Here is a tiny trained network, its code and every weight. The questions are about switching its units off for an input and a target symbol, where a switched-off unit gives its printed mean instead of its output.

import numpy as np


def w(rows, s, z=0):
    codes = np.array(rows[::2]) - 128.0
    scale = np.full(codes.shape[1], s)
    scale[-1] = z or s
    return codes * scale


def f(y):
    return np.maximum(y, 0)


def softmax(a):
    e = np.exp(a - a.max(-1, keepdims=True))
    return e / e.sum(-1, keepdims=True)


def log_softmax(a):
    a = a - a.max(-1, keepdims=True)
    return a - np.log(np.exp(a).sum(-1, keepdims=True))


def net(x, mask):
    ids = ['βδηθξπσω'.index(c) for c in x.split()]
    T = len(ids)
    res = E[ids] + P[:T]
    u = 0
    for l in range(3):
        r = res
        for j in range(3):
            rows = slice(3 * j, 3 * j + 3)
            q, k, v = (r @ M[l][rows].T for M in (Q, K, V))
            z = softmax(np.where(np.tri(T) > 0, q @ k.T / 3**0.5, -1e9)) @ v
            o = O[l][rows]
            res = res + np.where(mask[u + j], z, o[:, -1]) @ o[:, :-1]
        u += 3
        y = f(res @ A[l][:, :-1].T + A[l][:, -1])
        res = res + np.where(mask[u : u + 4], y, B[l][:, -1]) @ B[l][:, :-1]
        u += 4
    return log_softmax(res[-1] @ U[:, :-1].T + U[:, -1])


Q, K, V, O, A, B = {}, {}, {}, {}, {}, {}
E = w([
[108,65,93,127,186,156],'β',
[91,106,141,119,139,117],'δ',
[199,74,254,213,104,159],'η',
[108,33,84,112,159,183],'θ',
[88,135,178,86,54,119],'ξ',
[82,208,122,68,28,181],'π',
[117,31,131,64,82,186],'σ',
[113,199,137,65,193,110],'ω',
],0.011)
P = w([
[47,134,179,230,121,130],'0',
[254,149,48,69,25,113],'1',
[175,165,85,123,61,120],'2',
[147,139,92,125,108,149],'3',
[119,146,115,140,120,182],'4',
[105,139,141,126,134,188],'5',
[102,138,171,109,141,193],'6',
[84,140,199,81,146,195],'7',
[92,144,221,73,163,203],'8',
[104,157,248,65,195,210],'9',
],0.0059)
Q[0] = w([
[173,148,55,157,71,124],'0.h1',
[117,124,165,196,254,116],'0.h1',
[136,114,70,108,81,53],'0.h1',
[101,119,144,239,181,117],'0.h2',
[123,126,170,47,129,195],'0.h2',
[123,121,30,123,78,85],'0.h2',
[105,174,105,94,161,107],'0.h3',
[140,113,44,217,107,56],'0.h3',
[113,115,183,145,123,120],'0.h3',
],0.0055)
K[0] = w([
[67,162,28,87,151,99],'0.h1',
[189,22,131,185,163,150],'0.h1',
[98,148,77,3,105,62],'0.h1',
[12,143,62,93,123,33],'0.h2',
[154,63,142,173,139,180],'0.h2',
[196,211,200,17,103,183],'0.h2',
[231,144,159,110,95,56],'0.h3',
[110,139,9,138,116,92],'0.h3',
[115,98,174,192,158,135],'0.h3',
],0.0046)
V[0] = w([
[170,156,161,115,120,194],'0.h1',
[30,115,72,140,180,134],'0.h1',
[129,96,106,68,143,107],'0.h1',
[149,198,120,65,91,83],'0.h2',
[94,128,219,224,150,97],'0.h2',
[128,159,176,190,91,214],'0.h2',
[60,153,127,45,126,73],'0.h3',
[105,73,101,149,142,139],'0.h3',
[105,62,253,196,119,125],'0.h3',
],0.0066)
O[0] = w([
[37,128,118,80,58,193,248],'0.h1',
[133,78,149,113,222,10,57],'0.h1',
[198,68,83,116,90,62,137],'0.h1',
[142,173,43,188,54,108,132],'0.h2',
[68,170,253,208,189,170,43],'0.h2',
[19,107,114,166,172,164,231],'0.h2',
[181,227,93,120,103,66,199],'0.h3',
[155,70,148,100,148,124,90],'0.h3',
[88,116,201,152,138,164,170],'0.h3',
],0.0049,0.0015)
A[0] = w([
[142,222,107,77,252,24,249],'0.n1',
[23,101,221,146,7,225,205],'0.n2',
[61,89,74,75,75,164,201],'0.n3',
[37,203,151,18,221,209,252],'0.n4',
],0.004,0.0031)
B[0] = w([
[121,223,78,42,122,71,188],'0.n1',
[107,94,142,177,98,227,234],'0.n2',
[2,122,116,90,43,154,197],'0.n3',
[15,178,214,54,139,112,254],'0.n4',
],0.0069,0.007)
Q[1] = w([
[119,146,166,115,200,148],'1.h1',
[177,122,53,133,142,106],'1.h1',
[146,152,121,70,91,113],'1.h1',
[151,87,82,152,73,128],'1.h2',
[243,229,70,121,157,49],'1.h2',
[166,143,130,179,206,68],'1.h2',
[182,164,70,144,77,64],'1.h3',
[30,164,219,103,156,180],'1.h3',
[169,124,2,168,103,112],'1.h3',
],0.0073)
K[1] = w([
[103,23,141,131,99,156],'1.h1',
[146,150,120,55,110,97],'1.h1',
[146,150,155,138,90,123],'1.h1',
[124,140,107,50,74,129],'1.h2',
[176,185,96,110,158,2],'1.h2',
[133,226,162,143,175,52],'1.h2',
[32,145,91,74,124,79],'1.h3',
[231,154,155,181,139,152],'1.h3',
[56,132,146,63,160,146],'1.h3',
],0.007)
V[1] = w([
[82,99,177,146,38,200],'1.h1',
[200,57,176,184,150,139],'1.h1',
[119,61,155,151,123,223],'1.h1',
[233,81,93,45,217,142],'1.h2',
[138,202,110,213,120,157],'1.h2',
[138,49,157,132,77,152],'1.h2',
[137,122,229,253,238,109],'1.h3',
[229,146,90,55,151,83],'1.h3',
[138,110,206,178,195,159],'1.h3',
],0.0051)
O[1] = w([
[112,123,143,95,131,186,255],'1.h1',
[129,63,139,127,192,118,91],'1.h1',
[109,113,135,83,168,163,202],'1.h1',
[173,90,127,137,178,92,26],'1.h2',
[62,151,124,130,141,142,112],'1.h2',
[171,76,113,120,117,192,185],'1.h2',
[80,122,185,254,134,8,117],'1.h3',
[211,114,97,96,112,112,36],'1.h3',
[97,127,127,200,173,74,151],'1.h3',
],0.0072,0.0093)
A[1] = w([
[103,224,177,213,126,15,130],'1.n1',
[70,91,177,84,58,179,253],'1.n2',
[100,74,164,159,253,44,246],'1.n3',
[122,187,149,177,111,93,17],'1.n4',
],0.0055,0.0019)
B[1] = w([
[91,195,123,206,89,54,149],'1.n1',
[185,151,130,191,224,250,250],'1.n2',
[85,77,36,129,253,95,150],'1.n3',
[246,185,161,220,64,84,135],'1.n4',
],0.0057,0.019)
Q[2] = w([
[117,160,96,34,189,243],'2.h1',
[212,127,21,96,15,87],'2.h1',
[66,88,204,4,204,132],'2.h1',
[61,125,166,198,159,163],'2.h2',
[211,164,19,59,53,154],'2.h2',
[250,179,83,10,82,219],'2.h2',
[229,120,59,86,104,82],'2.h3',
[222,110,105,1,134,144],'2.h3',
[179,180,78,124,155,210],'2.h3',
],0.0063)
K[2] = w([
[120,163,163,6,184,157],'2.h1',
[201,134,127,136,36,81],'2.h1',
[146,96,169,88,160,195],'2.h1',
[104,138,155,158,106,73],'2.h2',
[216,135,159,15,143,136],'2.h2',
[177,154,194,86,171,159],'2.h2',
[169,151,8,38,26,65],'2.h3',
[192,155,118,65,1,149],'2.h3',
[176,41,150,80,88,233],'2.h3',
],0.0058)
V[2] = w([
[75,235,80,112,111,201],'2.h1',
[174,105,145,197,38,131],'2.h1',
[112,216,174,81,204,71],'2.h1',
[101,213,68,130,62,47],'2.h2',
[109,142,127,114,203,78],'2.h2',
[113,35,70,103,200,119],'2.h2',
[107,169,109,124,119,76],'2.h3',
[106,218,69,51,100,50],'2.h3',
[118,253,201,167,35,113],'2.h3',
],0.007)
O[2] = w([
[154,251,184,134,62,110,252],'2.h1',
[120,132,163,141,175,149,67],'2.h1',
[89,112,2,103,22,164,159],'2.h1',
[184,111,150,153,71,171,116],'2.h2',
[109,134,84,189,41,64,128],'2.h2',
[69,121,163,160,130,11,86],'2.h2',
[119,140,135,211,81,150,79],'2.h3',
[151,131,143,188,121,122,27],'2.h3',
[142,152,48,199,196,219,139],'2.h3',
],0.007,0.025)
A[2] = w([
[95,108,144,61,182,132,165],'2.n1',
[134,98,190,200,161,156,252],'2.n2',
[110,145,166,87,120,184,247],'2.n3',
[255,169,112,154,60,163,68],'2.n4',
],0.0072,0.0038)
B[2] = w([
[180,91,138,42,111,122,199],'2.n1',
[128,88,1,79,69,108,144],'2.n2',
[197,131,81,204,115,43,252],'2.n3',
[77,79,194,30,98,169,244],'2.n4',
],0.0068,0.028)
U = w([
[108,116,152,181,39,73,150],'β',
[143,133,59,192,89,112,200],'δ',
[74,121,146,130,125,154,2],'η',
[122,73,194,117,70,85,111],'θ',
[185,162,73,160,185,165,232],'ξ',
[138,200,227,156,136,151,21],'π',
[177,117,254,87,164,136,131],'σ',
[122,106,76,82,40,141,151],'ω',
],0.0054,0.0042)

Each question gives the input, a string of symbols that net reads in full, and the target symbol t.
The units are the heads (3 rows each of Q, K, V and O) and the neurons (one row each of A and B). Each row of codes is followed by its name. A weight is (code - 128) times the scale printed after its matrix; where a second scale follows, it is the last column's (O, A, B and U).
mask holds one flag per unit, layer by layer, with each layer's heads first. A switched-off unit (its flag False) gives its mean, the last column of its rows in O or B, instead of its output. The means were averaged over made-up inputs and are rounded, as every weight is.
A unit's drop is (log p(t) with every unit on - log p(t) with that unit switched off) / (log p(t) with every unit on - log p(t) with every unit switched off).
most important unit: the unit with the biggest drop
top k neurons: the k neurons with the biggest drops, biggest first
top k neurons in layer l: the k neurons of layer l with the biggest drops, biggest first
which heads matter: for each layer, one digit per head in row order, 1 if its drop is at least 0.15 and else 0, layers parted by /
input ξ ξ π, target π: which heads matter -> 000 / 001 / 100
input σ σ ω σ ω ξ σ π β, target σ: most important unit -> 2.h1
input θ σ π β η θ ω, target θ: which heads matter -> 111 / 001 / 011
input π θ ξ θ η σ ξ θ ω, target π: top 4 neurons -> (1.n2; 0.n3; 0.n2; 2.n4)
input σ ξ β η σ ξ θ, target σ: which heads matter -> 000 / 000 / 101
input σ η θ η η, target σ: which heads matter -> 001 / 100 / 111
input σ η ω, target σ: which heads matter -> 000 / 100 / 101
input δ η ω δ, target δ: which heads matter -> 110 / 001 / 001
input θ σ η ω ξ ξ ω ω β, target θ: top 2 neurons in layer 1 -> (1.n3; 1.n1)
input δ ω σ η σ ω ω, target δ: top 3 neurons -> (2.n4; 1.n3; 1.n1)
input η ξ ξ ω, target η: top 2 neurons -> (1.n3; 0.n2)
input π σ σ σ ω η ω ω θ ω, target π: top 2 neurons -> (0.n3; 1.n2)
input θ η δ π, target θ: top 2 neurons -> (1.n3; 0.n1)
input β ξ ω η ξ η ω η, target β: top 4 neurons -> (1.n3; 0.n4; 2.n4; 0.n3)
input ξ σ η β ω θ ω, target ξ: which heads matter -> 010 / 001 / 001
input ξ π σ ω ω η ξ, target ξ: most important unit -> 0.h2
input σ η ω ξ ω, target σ: which heads matter -> 000 / 101 / 101
input η ω ω ω ω ω π ξ ω β, target η: top 2 neurons in layer 1 -> (1.n3; 1.n1)
input β θ δ, target θ: which heads matter -> 101 / 010 / 111
input η ω σ σ π ω ω β ω σ, target η: top 2 neurons in layer 1 -> (1.n3; 1.n1)
input ξ ξ δ ξ, target ξ: most important unit -> 2.h3
input δ σ β σ ω η ω θ, target δ: which heads matter -> 110 / 001 / 011
input δ ω σ θ ξ ξ ω β η ξ, target δ: top 2 neurons in layer 1 -> (1.n1; 1.n3)
input ξ ω δ σ ξ δ ω η σ σ, target ξ: top 2 neurons -> (2.n4; 1.n2)
input σ ξ ξ ω η, target σ: top 2 neurons in layer 1 -> (1.n2; 1.n1)
input η η π ξ ω η ω π, target η: top 3 neurons in layer 1 -> (1.n3; 1.n2; 1.n1)
input β ω ω ω σ π η ω θ, target β: top neuron -> (1.n3)
input η δ σ ξ θ ω β π, target η: top 2 neurons -> (1.n3; 0.n2)
